(in the rows, 128 means zero)
168,129,126,102,174,159,130,138,144,120,86,129,116,178,122,127,122,98,97,105,177,137,94,131,86,105,106,122,124,130,101,107,143,169,74,116,128,140,157,138,123,145,164,100,191,122,138,117,158,101,78,108,125,86
lifid
86,143,129,121,83,132,153,121,147,139,117,154,102,156,115,157,135,151,132,106,143,155,135,124,112,127,121,124,137,158,113,109,115,124,96,131,84,158,126,85,124,114,156,64,156,102,125,95,151,119,184,129,113,132
nuzap
167,125,153,124,63,105,151,89,137,141,97,116,125,112,117,115,124,124,121,141,77,132,150,130,112,108,131,132,136,100,109,128,111,120,175,97,139,142,145,118,93,130,94,157,149,157,117,110,139,117,132,121,148,133
lifid
169,136,125,112,146,147,118,163,124,99,138,100,111,178,109,113,105,123,102,139,169,103,116,147,103,98,122,109,137,108,96,127,138,163,101,132,155,129,152,153,135,153,134,95,163,137,134,138,147,122,92,105,93,101
fenu
107,83,129,140,69,125,130,160,130,100,125,164,131,144,122,163,148,171,108,85,140,138,139,125,116,94,125,132,130,132,143,114,143,123,107,113,90,168,108,106,104,106,143,116,148,81,138,81,147,116,157,121,85,85
relag
172,84,153,157,162,85,153,191,107,56,148,104,134,134,112,124,87,125,61,139,133,163,139,151,112,110,142,153,68,158,103,125,138,144,156,124,123,113,162,101,94,124,161,171,135,148,119,113,166,140,152,155,133,126
bel
122,98,144,136,97,122,170,137,152,152,137,158,95,149,112,147,150,162,116,89,132,158,155,147,110,113,119,111,147,155,125,111,124,129,96,159,66,152,129,83,129,107,142,54,156,105,121,111,157,94,193,112,115,115
bapi
118,117,142,156,223,100,170,158,104,108,166,90,135,100,134,113,117,110,85,115,134,159,137,187,132,80,143,112,98,103,119,132,146,112,136,147,140,93,140,134,113,140,126,149,153,133,126,120,180,177,120,112,119,120
bel
186,131,141,156,96,107,133,110,126,125,112,86,126,112,129,141,128,139,127,141,57,99,152,136,145,61,121,111,134,90,114,122,95,139,200,101,137,136,131,137,121,124,110,121,136,134,127,143,119,165,113,107,124,113
Pivof
116,138,121,143,207,151,125,162,108,98,138,140,147,112,135,118,117,109,85,125,156,173,84,161,139,107,125,121,84,151,130,124,141,108,130,135,113,89,138,133,121,145,166,170,151,134,129,126,170,166,112,122,131,123
relag
170,131,133,108,105,132,132,107,146,98,94,98,111,144,167,155,132,131,121,127,153,156,116,110,92,132,115,118,145,142,99,139,90,145,178,133,126,126,109,115,121,128,141,96,153,154,125,113,147,120,114,140,149,140
Pivof
113,159,138,123,79,133,162,130,117,145,99,167,131,143,119,166,136,159,138,88,145,159,147,138,130,73,121,159,147,117,138,92,100,129,103,121,80,140,124,106,130,115,157,82,181,115,113,85,137,113,175,127,92,85
pabed
123,113,120,114,147,149,140,139,112,116,101,139,96,121,184,122,140,139,110,163,123,170,137,146,114,108,141,132,165,171,150,178,106,136,150,154,128,107,115,106,146,130,81,114,134,147,125,130,129,144,150,145,139,94
buka
157,105,159,99,89,126,136,80,126,119,77,114,98,160,169,125,129,117,135,142,125,182,148,104,94,155,110,113,152,124,101,124,118,131,138,133,106,150,105,110,107,139,101,127,171,166,130,113,137,91,117,136,140,129
lifid
84,140,115,96,98,148,119,107,134,96,114,103,135,121,161,153,146,119,134,131,99,184,119,150,143,122,125,135,126,153,146,133,77,173,149,98,122,83,115,110,156,155,119,92,209,133,144,115,129,177,127,174,136,100
buka
143,134,159,112,147,141,99,141,121,108,108,146,95,123,185,145,122,140,109,176,183,148,152,172,103,93,152,151,141,152,141,158,102,122,174,136,128,113,137,95,108,136,106,165,85,119,141,109,126,124,146,114,138,81
relag
185,143,150,110,104,114,129,102,133,93,90,101,104,158,159,158,126,121,125,108,181,154,139,109,111,143,125,115,123,139,100,134,108,144,156,145,103,126,100,113,129,124,143,116,160,155,119,125,134,121,134,154,159,149
Pivof
176,140,136,111,78,129,148,91,114,117,101,112,113,123,161,155,129,122,146,131,118,141,140,137,114,100,106,89,132,129,121,121,73,148,194,132,119,130,94,114,139,130,140,116,192,166,110,122,130,139,128,159,163,107
fenu
103,102,130,153,127,143,126,159,164,28,101,91,82,88,144,153,81,205,145,142,69,141,134,105,58,143,81,156,116,150,141,97,138,127,159,90,104,71,138,137,82,135,96,146,95,113,123,68,123,53,91,135,93,59
fenu
151,162,168,130,122,122,121,71,132,157,112,86,141,111,140,134,106,115,165,159,38,132,148,110,134,96,133,116,133,119,125,121,108,107,147,90,161,167,124,101,95,137,112,142,126,179,125,123,121,125,115,107,136,101
lifid
133,114,140,129,189,160,160,143,113,102,161,105,139,103,118,93,110,108,82,120,142,150,110,168,143,99,151,124,84,130,128,94,142,103,115,135,129,104,136,112,118,140,125,141,129,134,128,114,185,150,119,108,131,135
Lita
140,108,124,118,165,156,171,143,144,113,110,104,124,170,115,102,143,116,124,109,168,101,94,157,111,94,153,123,130,122,125,111,134,167,67,95,137,111,169,145,138,126,161,86,157,150,123,137,168,146,90,112,118,120
Lita
190,157,136,116,133,123,117,94,149,96,73,134,116,172,164,155,125,150,133,143,140,135,133,123,86,142,118,89,143,134,116,151,114,150,161,124,114,127,114,82,145,146,136,110,155,182,140,140,147,152,100,147,125,120
Lita
129,111,119,159,184,161,152,140,109,128,190,116,129,98,122,104,109,110,85,110,143,165,108,174,140,85,123,118,115,96,146,132,116,85,117,155,143,115,141,108,118,148,119,138,141,131,123,127,170,138,103,93,91,115
bapi
132,121,133,154,186,142,140,167,90,103,148,122,143,107,129,102,99,125,68,110,142,158,115,192,132,94,127,118,72,121,113,114,120,119,137,144,144,100,130,124,117,150,146,145,136,124,114,124,176,161,121,115,128,147
bel
141,144,164,131,183,134,138,165,122,89,98,142,79,112,153,137,137,125,113,174,129,160,146,150,109,123,171,120,136,190,122,144,111,144,169,132,150,114,138,87,110,144,91,101,91,166,107,142,129,102,136,117,118,109
pip
186,140,115,106,167,148,128,143,137,127,107,135,129,173,120,85,127,133,96,118,183,111,98,135,92,140,111,103,130,113,118,128,138,151,89,125,132,117,177,142,130,149,143,79,144,135,140,138,192,134,104,92,123,169
Pivof
154,132,140,106,130,139,140,112,114,119,99,107,125,151,169,147,125,122,133,114,113,168,123,103,87,132,113,117,133,145,116,136,106,130,152,114,111,117,94,88,125,138,139,97,149,168,131,126,132,118,124,164,128,132
pabed
170,125,157,144,139,150,130,136,118,105,158,130,107,105,142,126,108,153,134,181,154,144,144,164,102,99,132,122,139,132,134,167,99,126,152,153,145,114,109,91,124,150,82,125,103,147,112,111,128,109,145,122,137,101
fenu
193,145,140,109,137,148,111,158,127,110,123,137,141,170,84,118,153,121,90,106,204,88,95,131,144,130,153,99,136,72,126,131,135,195,113,143,153,131,132,152,133,146,128,99,157,137,102,120,169,132,106,90,103,131
Pivof
123,143,126,137,218,136,164,159,123,110,176,119,121,126,128,97,104,108,73,124,125,155,115,171,122,95,134,123,89,135,116,106,128,114,133,150,116,92,154,111,116,149,146,149,144,131,118,142,203,166,127,106,112,115
nuzap
177,106,135,105,109,121,148,127,115,115,80,115,111,143,164,152,133,147,132,169,124,153,111,118,78,134,107,67,136,118,120,144,91,140,199,141,109,121,87,101,118,145,118,99,158,190,125,113,146,131,125,127,136,124
fenu
122,147,123,134,160,124,132,173,106,110,110,138,99,107,165,116,118,131,115,192,133,165,154,117,104,75,150,137,151,174,131,171,99,124,165,132,134,103,140,97,125,154,101,129,120,141,136,124,106,137,149,143,112,92
pabed
178,127,111,114,179,180,159,106,98,122,109,139,124,177,105,111,119,102,126,125,145,101,67,143,110,167,147,127,96,89,113,94,144,155,86,133,146,160,185,126,128,127,108,93,160,154,127,137,190,108,123,107,107,154
nuzap
148,126,140,108,108,108,122,113,127,95,97,118,112,145,184,149,122,113,127,141,147,148,132,115,108,141,145,103,137,145,114,133,106,154,155,148,134,136,102,135,132,135,138,100,177,167,144,120,126,138,133,140,139,116
pip
189,91,117,125,124,115,132,108,165,105,138,123,141,130,158,130,163,153,122,153,113,127,131,142,77,128,107,138,141,175,117,152,88,158,197,129,144,157,143,81,129,118,146,106,128,174,136,148,147,121,131,165,161,127
bel
172,141,141,95,152,101,158,96,150,117,123,125,117,170,167,167,123,135,167,136,127,156,139,110,99,140,107,103,134,159,128,117,120,169,143,116,115,126,127,93,120,141,153,114,171,161,137,138,147,138,131,156,116,95
nuzap
134,130,147,144,166,163,133,160,144,114,168,147,110,107,170,123,149,134,136,186,172,141,161,174,104,73,121,148,159,159,126,153,93,135,171,135,154,115,95,85,118,159,91,121,86,124,124,143,134,95,107,136,121,78
dis
119,136,142,116,142,127,141,103,152,109,84,117,114,149,173,145,124,114,138,133,87,181,128,116,99,142,118,121,142,149,122,136,112,138,148,146,108,139,112,102,113,139,145,106,167,178,130,127,145,134,127,158,129,118
lifid
154,107,148,92,88,109,156,104,132,117,103,120,112,160,166,147,138,97,127,136,172,166,123,112,111,163,136,103,156,133,106,118,88,165,159,148,124,142,106,124,119,132,137,96,170,187,128,140,140,104,130,146,134,145
pip
141,169,142,95,156,126,132,97,154,105,94,101,109,155,182,175,119,121,151,153,168,152,128,114,96,100,135,129,167,176,99,147,101,117,156,129,126,133,125,87,136,132,129,138,143,185,125,159,113,125,89,134,111,115
Lita
128,121,157,146,159,155,172,144,125,100,99,99,85,112,162,142,130,146,127,178,126,153,150,165,132,108,150,119,140,176,108,162,87,125,194,137,136,126,115,131,126,142,75,154,104,152,118,164,124,119,189,139,153,112
relag
191,126,144,99,103,134,125,89,137,114,84,124,105,174,153,158,121,96,116,126,120,139,132,103,112,136,128,103,128,153,113,109,99,180,164,117,107,143,124,84,128,141,139,99,180,137,137,106,143,126,143,147,160,125
nuzap
109,145,122,147,213,149,146,161,137,95,174,113,142,100,121,103,111,124,99,118,146,157,109,156,137,94,148,137,103,128,118,112,119,122,130,133,136,98,135,117,136,154,136,158,148,143,133,121,176,160,116,106,108,102
Lita
80,131,166,142,71,118,136,132,178,148,103,178,90,156,117,177,124,167,141,129,151,123,176,178,153,148,127,176,132,169,118,109,145,160,77,110,91,156,143,99,144,104,169,112,151,112,117,109,141,99,192,145,112,109
bapi
116,104,155,136,94,132,136,118,151,123,122,141,98,147,111,141,145,172,132,99,140,101,139,160,96,83,129,163,150,155,120,102,115,178,124,118,106,172,154,83,131,103,141,103,155,112,111,91,129,107,142,98,106,87
bel
114,139,129,162,207,141,133,148,112,117,152,126,130,107,130,99,109,121,87,104,121,186,114,181,122,109,134,111,91,109,120,115,130,125,119,141,137,97,137,120,107,152,134,140,136,139,116,124,187,160,114,99,107,135
bel
140,127,142,130,139,157,115,176,98,123,123,163,115,105,154,118,133,140,104,173,136,148,128,133,121,107,143,142,147,146,125,148,116,126,172,137,144,106,87,116,112,147,111,135,103,127,125,106,118,124,139,133,117,121
pabed
131,117,132,128,144,166,107,169,120,108,105,134,107,129,147,129,123,131,99,193,138,143,151,141,127,101,142,119,130,168,127,133,105,155,174,138,148,123,79,109,133,145,104,112,92,145,111,124,133,115,144,126,125,92
dis
174,129,161,159,115,91,134,95,139,121,123,106,110,79,142,130,140,104,154,157,76,81,158,129,152,101,132,133,141,106,126,118,108,166,187,101,144,164,159,116,122,128,106,149,152,121,144,126,117,155,104,125,147,95
Pivof
123,140,139,130,27,102,141,139,138,139,154,123,110,115,106,141,129,186,116,109,133,162,165,103,99,88,116,150,138,153,94,94,129,135,133,107,92,133,104,134,101,117,150,99,150,80,110,52,120,77,190,125,115,76
pabed
122,146,108,117,197,188,125,165,117,118,118,102,113,218,159,133,138,127,103,161,130,122,112,148,117,98,167,93,125,135,108,130,129,188,98,125,145,152,122,152,124,141,141,69,121,126,125,163,204,146,149,109,98,63
relag
130,133,125,115,147,173,125,166,123,110,125,129,125,186,114,95,130,124,111,119,152,89,103,150,108,124,126,113,133,127,144,115,109,163,35,124,124,141,169,151,150,152,127,76,209,122,150,151,170,128,114,111,109,126
buka
180,119,146,94,95,122,162,95,141,109,86,107,116,156,173,145,129,125,139,138,147,163,122,111,96,128,123,97,151,150,113,134,106,140,165,137,115,136,101,104,119,144,131,109,157,175,134,131,128,141,120,149,147,129
Lita
151,118,132,130,144,145,125,158,121,110,102,144,120,191,119,122,124,110,92,126,177,114,115,158,114,114,145,111,132,117,106,121,129,176,88,118,139,138,162,140,134,141,146,95,149,124,136,153,165,121,105,117,99,125
relag
96,154,127,148,169,136,135,145,107,99,187,107,132,108,132,94,92,107,70,113,151,157,144,171,155,95,129,140,89,111,131,103,123,87,126,146,135,115,106,111,117,163,162,158,168,125,106,82,196,164,125,106,120,105
feber
183,107,113,111,142,171,106,136,135,95,143,98,111,176,104,117,164,120,115,151,183,77,100,149,105,113,122,129,139,93,103,122,129,171,116,134,139,139,138,160,150,154,96,101,192,134,133,138,141,100,81,98,112,110
fenu
157,134,135,91,116,126,155,113,134,120,106,74,120,156,176,156,120,106,127,165,128,159,119,103,92,133,119,95,137,156,103,129,104,127,169,135,135,133,90,114,101,134,165,96,119,169,118,124,147,122,106,162,164,124
Lita
170,139,129,122,196,155,140,145,139,146,150,138,138,182,108,113,132,105,98,115,166,87,102,140,131,100,116,100,148,131,109,119,136,176,86,105,134,140,174,135,149,144,152,105,169,123,116,159,178,129,105,91,96,130
nuzap
138,142,143,137,181,133,129,160,135,114,145,134,96,118,158,140,115,134,114,192,154,146,147,149,106,101,145,98,140,169,114,154,98,152,167,140,150,109,120,114,120,135,112,126,99,151,127,153,142,109,141,125,126,88
pip
128,97,131,121,69,109,146,139,146,98,99,151,115,181,110,140,131,170,88,110,95,140,145,133,101,120,103,119,123,145,133,106,147,123,120,157,68,154,88,79,121,114,175,50,147,127,117,97,160,146,161,133,119,98
feber
119,135,128,167,173,146,149,137,112,126,182,119,137,106,119,85,112,104,77,109,125,154,111,166,145,97,141,128,105,110,123,129,120,113,137,137,132,107,141,107,134,155,124,139,146,143,103,129,180,151,109,100,103,123
bapi
168,148,128,135,71,95,98,82,135,134,119,81,114,106,143,140,121,113,126,150,140,126,166,126,135,89,131,133,107,87,126,130,103,117,155,94,144,135,125,127,110,135,111,155,124,117,139,111,111,152,109,118,152,107
Pivof
166,119,133,141,78,90,106,132,120,132,142,78,124,106,136,132,137,134,126,133,61,126,156,107,119,95,130,128,127,98,113,120,108,120,155,90,144,140,127,135,96,124,136,149,132,143,129,129,107,117,121,119,107,93
pabed
157,121,140,141,75,99,115,104,137,131,120,87,122,123,136,121,103,117,109,173,62,98,159,131,128,93,133,116,130,108,126,124,108,130,195,106,142,152,120,128,113,129,134,123,133,160,138,101,122,157,140,115,148,101
feber
145,100,144,127,150,166,127,151,126,103,115,131,87,146,153,125,133,138,111,165,155,168,145,145,86,103,134,148,125,171,125,135,118,120,155,136,116,115,74,82,110,147,84,128,95,144,111,121,134,100,142,115,129,111
dis
146,127,129,99,91,130,118,90,121,104,90,100,112,160,173,159,142,124,124,125,154,168,127,124,98,149,138,108,111,130,114,128,88,133,179,140,108,123,91,107,118,139,123,124,145,161,122,126,139,110,139,148,153,135
relag
78,131,134,176,158,170,113,103,125,93,116,134,113,121,156,127,104,136,135,226,146,175,96,187,115,96,183,156,120,158,139,144,107,142,155,152,139,105,135,94,134,122,133,77,90,195,129,91,135,137,127,137,116,98
relag
170,81,127,108,54,113,166,125,139,127,96,145,107,168,120,142,135,177,97,99,166,162,134,120,111,124,109,134,182,148,123,115,125,163,71,145,89,160,132,116,135,108,153,34,172,89,142,81,143,113,186,122,121,84
buka
135,94,162,124,131,120,159,135,201,115,237,134,150,108,130,148,160,182,126,28,124,143,151,178,81,104,123,117,155,112,133,143,78,128,127,155,104,85,82,79,116,98,144,73,100,97,154,150,176,127,183,134,138,108
pip
157,130,132,107,108,118,145,117,109,119,102,118,122,138,167,152,131,129,135,129,131,155,117,110,94,126,137,123,129,127,110,142,103,130,175,142,121,124,93,91,119,135,134,116,165,174,133,115,128,128,139,159,127,130
pabed
118,135,150,125,156,143,137,155,139,108,141,117,115,98,157,120,146,131,122,185,165,148,122,152,121,96,153,139,126,181,114,157,127,117,151,142,147,117,115,84,117,155,109,121,71,139,116,128,117,120,114,128,147,98
Lita
168,128,145,119,176,154,123,131,140,115,129,158,126,174,121,103,141,103,100,140,176,115,97,153,110,132,146,106,148,123,129,115,128,175,62,137,126,133,165,140,135,140,124,86,156,150,116,171,180,120,97,80,102,123
pip
117,123,148,133,188,131,154,152,124,94,156,108,123,131,150,102,132,122,141,165,133,141,157,126,141,89,160,165,172,161,128,148,124,110,139,130,161,111,125,81,127,147,118,126,103,161,127,118,134,139,95,140,113,116
Lita
115,128,162,111,82,125,124,149,128,115,99,145,126,125,129,138,145,153,119,111,108,140,140,132,107,129,108,144,156,134,129,108,116,140,114,131,104,155,102,113,131,114,156,71,124,93,101,74,148,133,146,99,123,58
dis
180,112,125,126,57,89,131,97,123,118,97,80,135,106,138,133,113,129,130,162,76,110,136,104,123,103,120,112,131,102,119,108,101,131,180,94,140,143,127,146,115,137,112,126,134,152,117,124,107,142,105,110,122,108
fenu
164,116,152,145,69,127,82,90,142,146,125,73,110,119,156,130,134,129,109,147,96,99,141,151,132,98,121,114,116,120,112,122,148,159,165,74,140,147,118,137,120,125,152,135,104,142,111,96,111,128,90,107,142,92
Lita
175,123,123,134,74,94,109,97,116,132,115,101,136,132,144,124,121,119,124,171,56,88,153,115,150,89,132,135,136,100,127,124,108,132,197,100,139,157,130,114,112,148,123,123,133,138,128,117,107,170,129,107,125,119
feber
106,128,133,156,192,147,123,146,113,128,185,132,108,108,154,126,136,120,141,214,141,149,118,138,119,93,151,132,167,152,137,188,100,129,136,166,151,123,127,103,120,146,82,119,93,137,100,138,120,114,127,100,114,105
pip
131,106,136,130,135,143,138,111,130,120,114,119,109,102,176,125,148,134,127,192,131,146,126,142,111,67,146,160,157,169,135,177,107,102,163,159,115,138,135,67,141,143,66,133,106,147,102,108,107,126,128,97,158,90
Lita
182,98,160,125,158,133,139,82,161,108,139,89,119,132,177,163,139,99,163,118,115,136,110,120,100,116,127,109,124,166,117,127,108,134,150,128,130,155,67,63,125,156,126,134,161,162,149,156,108,143,83,140,155,126
Lita
161,121,129,94,95,110,144,125,114,100,85,110,114,142,166,153,120,128,128,136,137,156,118,111,84,145,120,97,127,130,108,139,97,136,178,142,116,133,104,101,123,131,136,102,151,175,124,122,134,129,134,150,134,128
fenu
145,165,135,110,189,146,136,132,146,135,164,135,115,175,126,113,143,105,131,158,180,78,106,161,118,105,137,113,135,139,105,113,145,197,113,121,149,125,168,141,142,166,139,114,200,132,123,138,172,135,90,105,105,113
nuzap
187,150,137,154,156,99,112,112,132,133,108,100,137,97,138,133,150,119,146,179,90,107,137,126,134,84,132,99,137,122,125,139,116,136,196,89,147,136,119,133,134,141,114,145,145,179,131,145,106,171,105,95,119,88
dis
96,127,130,99,76,127,156,152,141,114,82,152,102,167,120,134,135,170,110,136,158,141,153,129,113,106,121,146,142,165,121,90,126,157,133,144,73,149,105,99,135,117,165,71,145,108,130,85,158,144,188,127,116,60
dis
144,135,134,170,87,124,126,90,121,111,113,96,112,127,145,122,116,131,143,149,82,111,145,124,114,103,136,111,127,114,132,118,98,122,179,102,120,140,146,130,100,134,118,126,117,142,142,131,118,127,123,136,125,131
relag
139,98,148,113,87,121,173,130,141,104,86,152,83,171,112,138,124,169,119,121,122,112,160,128,106,117,112,131,147,164,136,114,141,137,132,151,74,168,127,73,124,123,128,92,179,122,126,82,147,123,192,123,135,102
feber
172,134,128,151,152,163,107,140,118,116,91,137,133,207,119,116,119,99,86,134,162,113,95,149,111,132,126,114,124,103,89,128,123,152,74,130,127,153,156,132,139,155,151,87,150,135,128,151,178,105,95,108,132,140
relag
166,115,149,98,100,109,156,105,142,113,95,131,119,150,177,139,137,133,132,129,128,153,129,105,93,143,122,109,156,165,135,143,107,158,145,124,98,146,114,90,135,136,102,119,187,170,147,139,139,129,142,155,140,101
buka
160,119,134,108,115,115,129,108,145,111,98,119,112,146,178,165,133,124,138,135,150,156,126,111,95,139,111,116,142,143,111,147,94,154,164,154,116,138,109,97,132,141,123,101,162,151,127,130,131,122,122,142,141,148
Pivof
105,124,150,110,96,132,159,153,143,134,108,156,105,169,105,137,138,148,118,108,163,144,157,137,113,99,115,136,156,148,128,101,124,153,111,142,79,149,111,85,132,110,162,72,145,120,125,91,157,118,175,125,113,79
dis
149,118,132,102,98,108,136,124,136,108,89,106,102,156,170,155,118,110,121,131,138,165,138,125,97,138,111,112,135,142,120,135,90,155,170,119,123,135,111,110,118,143,168,107,173,166,125,106,127,134,140,146,137,117
feber
121,130,137,149,131,149,130,175,104,112,132,111,88,127,145,118,113,142,112,175,124,159,140,124,111,79,156,134,145,143,102,143,112,140,167,139,136,108,102,127,105,140,105,111,89,139,127,126,98,103,145,136,92,93
pabed
150,109,153,148,110,109,125,88,123,134,118,79,130,120,149,133,120,128,139,153,75,107,142,130,125,101,138,119,126,125,125,92,109,127,163,82,133,139,139,141,105,123,128,141,126,151,120,117,133,117,112,97,128,123
relag
187,128,127,156,75,124,124,101,111,125,112,93,126,112,152,133,121,141,136,129,14,116,142,121,121,78,123,118,130,82,139,113,105,108,191,86,137,119,112,141,80,126,134,137,138,150,140,125,119,159,115,139,111,125
pabed
112,130,139,133,160,124,117,157,132,115,107,145,100,113,157,126,118,143,117,175,136,147,166,128,110,88,133,144,146,167,126,153,127,127,151,136,136,129,118,116,123,141,108,134,110,120,133,109,104,118,135,128,114,81
lifid
112,117,142,114,95,135,126,144,136,118,121,159,110,164,119,140,126,161,111,106,137,130,160,127,140,124,107,137,154,143,143,106,122,155,108,149,81,173,122,91,141,118,164,89,164,108,115,79,148,117,189,111,108,79
feber
190,120,125,130,168,169,110,139,157,106,120,129,122,185,113,111,120,121,86,123,186,101,101,133,108,124,125,119,140,111,120,121,130,190,81,134,130,138,157,141,141,146,130,81,153,121,129,133,181,115,103,90,113,131
Pivof
138,124,144,168,192,142,166,149,118,127,183,124,133,112,115,100,91,113,86,111,142,138,125,170,139,102,142,114,110,115,126,116,113,110,115,149,143,112,129,111,128,157,130,130,150,132,116,126,189,140,125,100,108,133
bapi
109,153,129,129,183,131,140,106,137,142,180,153,135,82,93,98,122,127,91,137,113,187,115,151,115,112,124,117,139,125,143,106,78,150,155,132,115,86,130,96,120,145,144,163,156,125,71,109,200,172,120,85,97,116
lifid
132,102,133,124,144,145,150,152,135,126,130,120,100,117,161,103,137,140,106,172,142,155,136,149,113,104,136,145,146,179,148,155,114,128,147,131,138,112,117,107,120,148,93,130,111,152,137,127,128,119,141,136,144,97
buka
165,80,133,90,140,136,115,116,116,134,85,126,85,146,151,97,183,106,96,149,167,164,157,114,97,146,109,125,84,175,151,120,164,122,155,126,109,135,73,81,109,188,76,137,119,148,108,108,101,76,95,128,157,137
lifid
82,152,136,141,176,157,97,113,122,130,119,123,77,101,178,108,128,113,106,203,141,166,155,183,114,80,139,159,114,175,115,160,129,105,160,135,140,120,135,64,122,157,96,133,80,138,118,124,114,115,98,123,125,102
lifid
